[[ -25  -41   49  -69   14  -62   12  -67    1  -26  -26   18   96   66]
 [  22  -38  -55   14  -44  -37   25   54    5   30  -50   17   36  101]
 [ -57  -83   59 -113   -1    7  -35  -48  -11    4   37   62   18   42]
 [  12   45   63   -1   41   84  -26    2    7   35   92   16  -59  -73]]
->
[[ -57  -83   59 -113   -1    7  -35  -48  -11    4   37   62   18   42]
 [ -25  -41   49  -69   14  -62   12  -67    1  -26  -26   18   96   66]
 [  22  -38  -55   14  -44  -37   25   54    5   30  -50   17   36  101]
 [  12   45   63   -1   41   84  -26    2    7   35   92   16  -59  -73]]

[[  9  12   2  -2  -5 -77  -7  -1 -40  -8   7 -27 -32   6 -23   7]
 [  1  -5   3 -10  16  66  -7 -45  54 -14  12  82  30 -16 -34  -2]
 [  9  -2  -1  -3 -20  14  -1 -21   3 -23   0 -79  -7  29   1  -6]]
->
[[  1  -5   3 -10  16  66  -7 -45  54 -14  12  82  30 -16 -34  -2]
 [  9  -2  -1  -3 -20  14  -1 -21   3 -23   0 -79  -7  29   1  -6]
 [  9  12   2  -2  -5 -77  -7  -1 -40  -8   7 -27 -32   6 -23   7]]

[[ -82 -113   42  -13]
 [ -89  116  -29  -50]
 [  25   24 -105  -33]
 [  71  -35   99  110]]
->
[[ -82 -113   42  -13]
 [  71  -35   99  110]
 [  25   24 -105  -33]
 [ -89  116  -29  -50]]

[[ 36 -25 -19 -27 -27 -47 -60 -85 -56 -56 -15  43  -1   1]
 [-21 -53 -54 -56 -41  18  14  27 -36 -38 -56  60 -59   4]
 [-58  55  64  56  49   3   0 -26  37  33  56 -29  17  -4]
 [ 86  12 -25 -26   7 -61 -47  38 -44  61   7 -56  53   2]]
->
[[-21 -53 -54 -56 -41  18  14  27 -36 -38 -56  60 -59   4]
 [ 36 -25 -19 -27 -27 -47 -60 -85 -56 -56 -15  43  -1   1]
 [ 86  12 -25 -26   7 -61 -47  38 -44  61   7 -56  53   2]
 [-58  55  64  56  49   3   0 -26  37  33  56 -29  17  -4]]

[[-11  95  12 -36]
 [-52 -44  30  34]
 [-22  80  22 -35]
 [-29 -49  49  31]]
->
[[-29 -49  49  31]
 [-52 -44  30  34]
 [-22  80  22 -35]
 [-11  95  12 -36]]

[[  86   92   84 -101   60]
 [  97   66   22    2  -21]
 [ -82   25   81   82   42]
 [  -1  -35  -90   77  -92]
 [  91  -29  -75  -91  -87]
 [ -25    5   68  -96   73]
 [  94  -65  -83  -79  -56]
 [  90   22  -59  -88   57]
 [ -92  -46   92   82   81]
 [ -93  -19   86   66  106]
 [  74   31  -89   96  -82]]
->
[[  94  -65  -83  -79  -56]
 [ -92  -46   92   82   81]
 [  -1  -35  -90   77  -92]
 [  91  -29  -75  -91  -87]
 [ -93  -19   86   66  106]
 [ -25    5   68  -96   73]
 [  90   22  -59  -88   57]
 [ -82   25   81   82   42]
 [  74   31  -89   96  -82]
 [  97   66   22    2  -21]
 [  86   92   84 -101   60]]

[[  24   20  -30  -45  -12   64   -5   20   -9   35   -2    3   28    3
    35]
 [ -26   -8   66   71   14 -116   43  -54   28  -47   31  -10  -54  -14
   -30]
 [   8    1  -40  -62  -19   60  -27   47  -13   26  -23   10   33   12
    13]
 [  -8  -11    2   -6   14   -2   10   12    4   -9  -15   -9   -6    5
    -5]]
->
[[  -8  -11    2   -6   14   -2   10   12    4   -9  -15   -9   -6    5
    -5]
 [ -26   -8   66   71   14 -116   43  -54   28  -47   31  -10  -54  -14
   -30]
 [   8    1  -40  -62  -19   60  -27   47  -13   26  -23   10   33   12
    13]
 [  24   20  -30  -45  -12   64   -5   20   -9   35   -2    3   28    3
    35]]
